Below is a small trained network, with its code and all its weights. Each question gives an input and a target symbol and asks what happens when units are switched off, that is, made to give their printed mean instead of their output.

import numpy as np


def w(rows, s, z=0):
    codes = np.array(rows[::2]) - 128.0
    scale = np.full(codes.shape[1], s)
    scale[-1] = z or s
    return codes * scale


def norm(h):
    return h / np.sqrt((h * h).mean(-1, keepdims=True) + 1e-5)


def f(y):
    return np.maximum(y, 0)


def softmax(a):
    e = np.exp(a - a.max(-1, keepdims=True))
    return e / e.sum(-1, keepdims=True)


def log_softmax(a):
    a = a - a.max(-1, keepdims=True)
    return a - np.log(np.exp(a).sum(-1, keepdims=True))


def net(x, mask):
    ids = ['ΘΞΣΨαβγδεζηλμπτω'.index(c) for c in x.split()]
    T = len(ids)
    res = E[ids] + P[:T]
    u = 0
    for l in range(2):
        r = norm(res)
        for j in range(2):
            rows = slice(4 * j, 4 * j + 4)
            q, k, v = (r @ M[l][rows].T for M in (Q, K, V))
            z = softmax(np.where(np.tri(T) > 0, q @ k.T / 4**0.5, -1e9)) @ v
            o = O[l][rows]
            res = res + np.where(mask[u + j], z, o[:, -1]) @ o[:, :-1]
        u += 2
        y = f(norm(res) @ A[l][:, :-1].T + A[l][:, -1])
        res = res + np.where(mask[u : u + 4], y, B[l][:, -1]) @ B[l][:, :-1]
        u += 4
    return log_softmax(norm(res)[-1] @ U[:, :-1].T + U[:, -1])


Q, K, V, O, A, B = {}, {}, {}, {}, {}, {}
E = w([
[119,113,158],'Θ',
[126,113,132],'Ξ',
[130,157,205],'Σ',
[121,118,159],'Ψ',
[133,128,152],'α',
[119,159,146],'β',
[110,141,143],'γ',
[113,124,167],'δ',
[43,97,38],'ε',
[108,129,142],'ζ',
[138,170,114],'η',
[139,137,167],'λ',
[195,139,131],'μ',
[122,159,215],'π',
[3,115,92],'τ',
[86,163,92],'ω',
],0.02)
P = w([
[32,254,96],'0',
[118,171,24],'1',
[110,169,103],'2',
[101,147,105],'3',
[122,132,77],'4',
[123,52,91],'5',
[146,29,128],'6',
[156,16,140],'7',
[124,51,150],'8',
[114,86,154],'9',
[110,87,143],'10',
[101,102,140],'11',
],0.0047)
Q[0] = w([
[137,88,141],'0.h1',
[254,116,110],'0.h1',
[233,244,95],'0.h1',
[16,130,125],'0.h1',
[114,160,129],'0.h2',
[108,191,157],'0.h2',
[15,48,234],'0.h2',
[106,98,79],'0.h2',
],0.0086)
K[0] = w([
[126,108,111],'0.h1',
[54,97,163],'0.h1',
[43,212,96],'0.h1',
[194,101,129],'0.h1',
[47,168,34],'0.h2',
[68,239,61],'0.h2',
[180,141,126],'0.h2',
[148,142,254],'0.h2',
],0.008)
V[0] = w([
[31,190,225],'0.h1',
[195,65,191],'0.h1',
[131,80,179],'0.h1',
[228,184,97],'0.h1',
[193,179,155],'0.h2',
[124,81,128],'0.h2',
[236,255,216],'0.h2',
[246,25,148],'0.h2',
],0.0068)
O[0] = w([
[161,82,162,255],'0.h1',
[139,254,42,152],'0.h1',
[121,131,143,174],'0.h1',
[221,186,128,43],'0.h1',
[125,150,166,108],'0.h2',
[129,165,147,128],'0.h2',
[123,181,194,129],'0.h2',
[117,220,80,57],'0.h2',
],0.0045,0.0037)
A[0] = w([
[253,103,131,222],'0.n1',
[186,103,13,254],'0.n2',
[194,249,53,224],'0.n3',
[148,171,132,110],'0.n4',
],0.0046,0.002)
B[0] = w([
[73,93,179,249],'0.n1',
[129,178,255,234],'0.n2',
[129,62,200,199],'0.n3',
[191,84,77,152],'0.n4',
],0.0055,0.0017)
Q[1] = w([
[224,152,18],'1.h1',
[165,60,113],'1.h1',
[221,128,80],'1.h1',
[199,135,237],'1.h1',
[190,55,78],'1.h2',
[214,111,171],'1.h2',
[254,20,125],'1.h2',
[98,97,210],'1.h2',
],0.0088)
K[1] = w([
[79,81,179],'1.h1',
[198,37,149],'1.h1',
[122,121,254],'1.h1',
[108,47,109],'1.h1',
[51,62,74],'1.h2',
[81,161,54],'1.h2',
[113,108,40],'1.h2',
[147,109,88],'1.h2',
],0.0099)
V[1] = w([
[3,211,68],'1.h1',
[167,140,193],'1.h1',
[136,78,180],'1.h1',
[143,8,47],'1.h1',
[240,59,61],'1.h2',
[30,105,114],'1.h2',
[148,100,53],'1.h2',
[192,126,136],'1.h2',
],0.0076)
O[1] = w([
[88,10,186,81],'1.h1',
[10,184,176,142],'1.h1',
[92,218,138,254],'1.h1',
[144,208,128,190],'1.h1',
[126,194,65,3],'1.h2',
[45,84,222,217],'1.h2',
[221,99,2,10],'1.h2',
[111,182,107,91],'1.h2',
],0.0051,0.0033)
A[1] = w([
[120,162,76,62],'1.n1',
[126,94,38,77],'1.n2',
[1,144,118,128],'1.n3',
[248,132,243,254],'1.n4',
],0.0083,0.0041)
B[1] = w([
[151,208,224,129],'1.n1',
[131,228,89,133],'1.n2',
[254,138,218,201],'1.n3',
[20,221,28,255],'1.n4',
],0.0056,0.0088)
U = w([
[104,137,148,184],'Θ',
[90,130,120,74],'Ξ',
[141,125,154,220],'Σ',
[118,134,134,130],'Ψ',
[135,99,139,143],'α',
[137,119,151,129],'β',
[137,60,162,167],'γ',
[120,128,115,67],'δ',
[54,66,107,177],'ε',
[112,137,128,59],'ζ',
[93,246,69,195],'η',
[156,118,181,89],'λ',
[125,161,123,135],'μ',
[136,112,115,157],'π',
[89,100,186,3],'τ',
[49,32,58,193],'ω',
],0.012,0.0039)

Each question gives the input, a string of symbols that net reads in full, and the target symbol t.
The units are the heads (4 rows each of Q, K, V and O) and the neurons (one row each of A and B). Each row of codes is followed by its name. A weight is (code - 128) times the scale printed after its matrix; where a second scale follows, it is the last column's (O, A, B and U).
mask holds one flag per unit, layer by layer, with each layer's heads first. A switched-off unit (its flag False) gives its mean, the last column of its rows in O or B, instead of its output. The means were averaged over made-up inputs and are rounded, as every weight is.
A unit's drop is (log p(t) with every unit on - log p(t) with that unit switched off) / (log p(t) with every unit on - log p(t) with every unit switched off).
The circuit of an input: a set's keep is (log p(t) with only the set's units on - log p(t) with every unit switched off) / (log p(t) with every unit on - log p(t) with every unit switched off). Starting from all 12 units, units are removed one at a time, each time the one whose removal leaves the highest keep (on an exact tie, the one counted first), for as long as the keep stays at least 0.8.
circuit, biggest first: the units of the circuit, biggest drop first
k most important neurons of layer l: the k neurons of layer l with the biggest drops, biggest first
which heads matter: for each layer, one digit per head in row order, 1 if its drop is at least 0.15 and else 0, layers parted by /
drop when u is switched off: that unit's drop, to one decimal
input Θ ε ε ε Θ, target ω: circuit, biggest first -> 0.h2; 1.h2
input δ Ψ ζ τ Θ Θ ε μ, target η: which heads matter -> 01 / 10
input β μ Ξ, target η: circuit, biggest first -> 1.h2
input Σ Θ ε α δ ε ζ Θ μ μ Σ, target η: circuit, biggest first -> 1.n4; 0.h2; 1.h2
input Θ μ Θ Θ, target η: which heads matter -> 10 / 00
input Θ ε Θ μ δ β Ψ μ α μ, target η: which heads matter -> 00 / 10
input Θ Ξ μ Θ Θ δ μ μ Ξ Ψ, target η: which heads matter -> 00 / 00
input μ μ Θ Ψ, target η: which heads matter -> 10 / 01
input γ ε Ξ ω Θ μ Θ δ, target η: which heads matter -> 11 / 10
input μ μ λ, target η: which heads matter -> 10 / 01
input Θ Ψ μ δ, target η: which heads matter -> 10 / 00
input ε Σ ζ Σ μ α ε, target η: which heads matter -> 11 / 01
input ε β ε Θ μ Θ α, target η: which heads matter -> 11 / 10
input Θ ε β μ μ β λ Θ μ μ Θ ζ, target η: which heads matter -> 10 / 01
input μ ε β Ξ, target ω: 2 most important neurons of layer 1 -> 1.n3; 1.n4
input Ξ η ω τ Θ β μ μ ε μ ε, target η: most important neuron of layer 1 -> 1.n3
input Ξ μ Θ, target η: drop when 0.h1 is switched off -> 0.2
input Θ μ Ξ, target η: drop when 0.h1 is switched off -> 0.6
